A =
[[133 112 107 122 108 111 149 127]
 [111 109 122 109 111 117 119 129]
 [109 107 111 119 109 108 142 111]
 [142 119 106 131 110 117 149 136]]
Rows and columns are numbered from 1.
The entry in row 2 and column 3 is 122
The entry at row 2, column 1 -> 111
Find the entry in row 3 and column 1.
A: 109
The top-right entry -> 127
Find the entry just right of 131.
A: 110
The smallest entry: 106
Find the entry at row 1, column 3.
A: 107
Find the entry at row 1, column 2.
A: 112
The bottom-right entry is 136
The top-left entry -> 133
Find the entry in row 3 and column 2.
A: 107

Read these off the matrix that follows. Rows and columns are numbered from 1.
1) Report the top entry of the column that holds the smallest entry.
2) Report the entry in row 3 and column 1.
3) Report the entry just right of the centre entry.
4) Report the top-left entry.
5) Report the entry in the bottom-left corner.
6) Report the bottom-right entry.
7) Report the entry in row 2 and column 1.
8) Report the entry in row 1 and column 3.
[[124 130 125 126 109 130 141 118 136]
 [134 130 128 119 129 126 124 136 113]
 [130 118 132 131 123 129 130 127 129]
 [130 132 130 127 128 133 126 129 128]
 [124 130 125 126 110 130 141 118 136]
 [127 136 128 134 104 130 138 119 140]
 [132 129 132 120 133 118 136 132 116]
 [123 116 133 139 122 130 126 133 129]
 [144 139 128 129 138 131 131 124 123]]
1) 109
2) 130
3) 130
4) 124
5) 144
6) 123
7) 134
8) 125

[[112 130 112 127 143 139 125 108 108 117]
 [139 150 134 152 137 156 129 132 128 104]
 [151 136 143 149 118 139 128 146 141 120]
 [133 148 136 130 145 141 144 131 135 113]
 [158 142 155 145 117 132 136 157 156 125]
 [129 113 126 132 108 119 111 130 125 140]
 [109 136 114 117 153 136 137 109 114 117]
 [102 116 108 115 133 122 116 106 105 134]
 [102 126 111 117 139 127 119 107 107 128]
 [131 121 138 126 106 111 114 140 136 146]
 [128 144 137 135 129 134 122 133 130 123]
 [129 119 136 120 110 108 119 138 137 148]]
The last entry, reading row by row -> 148
Give the 4th-last entry, reading row by row.
A: 119
Give the entry directly below the largest entry.
A: 129
Give the third entry, reading row by row.
A: 112
Give the entry just right of the largest entry.
A: 142
The 2nd entry on the diagonal from the top-right corner -> 128
Give the fifth entry from the end, reading row by row.
A: 108
Give the bottom-left entry.
A: 129
Give the second entry on the main diagonal.
A: 150
Give the top-left entry.
A: 112
Give the smallest entry in the last column.
A: 104
The entry in the top-right corner is 117
The third entry on the main diagonal is 143
Give the largest entry in the first row.
A: 143
Give the third entry from the end, reading row by row.
A: 138
The last entry in the row that holds the largest entry -> 125
The 3rd entry on the diagonal from the top-right corner -> 146
The 2nd entry, reading row by row -> 130
Give the entry directly above 115.
A: 117
The 2nd largest entry: 157
Give the second-last entry, reading row by row.
A: 137

Read these off the array that follows. Indices start at 1.
1) The entry at row 1, column 2?
2) The entry at row 3, column 1?
3) The entry in the top-right corner?
4) The entry directly below 108?
5) The entry directly below 131?
6) The entry directly above the largest entry?
7) The entry in the bottom-right corner?
8) The entry at row 1, column 1?
[[131 143 108 121 122 126 124 106 117]
 [145 127 117 119 124 130 126 114 106]
 [140 139 105 119 140 147 133 141 135]]
1) 143
2) 140
3) 117
4) 117
5) 145
6) 130
7) 135
8) 131

[[140 146 143 140]
 [133 112 124 108]
 [118 114 125 122]
 [109 110 148 134]
 [135 151 105 114]
 [133 142 124 149]]
Find the 3rd entry on the main diagonal.
A: 125
The largest entry in the first row -> 146
The entry in the top-right corner -> 140
Find the top-left entry.
A: 140
Find the smallest entry in the last column.
A: 108
The entry just left of 110 is 109
Find the entry directly below 134.
A: 114
Find the entry directly below the smallest entry.
A: 124
Find the first entry of the largest entry's row.
A: 135
The last entry, reading row by row -> 149

[[142 115 151 147 156 121]
 [152 114 152 121 115 155]
 [142 119 148 145 156 116]
 [132 128 134 141 154 105]]
Rows and columns are numbered from 1.
The entry in row 1 and column 3 -> 151
Find the entry at row 2, column 1.
Answer: 152
Find the entry just left of 134.
Answer: 128
The entry at row 2, column 3: 152
The top entry of the column that holds the smallest entry: 121
The entry in row 1 and column 2: 115
Find the entry at row 3, column 3.
Answer: 148
The entry in the bottom-right corner is 105
The entry directly above 116 is 155
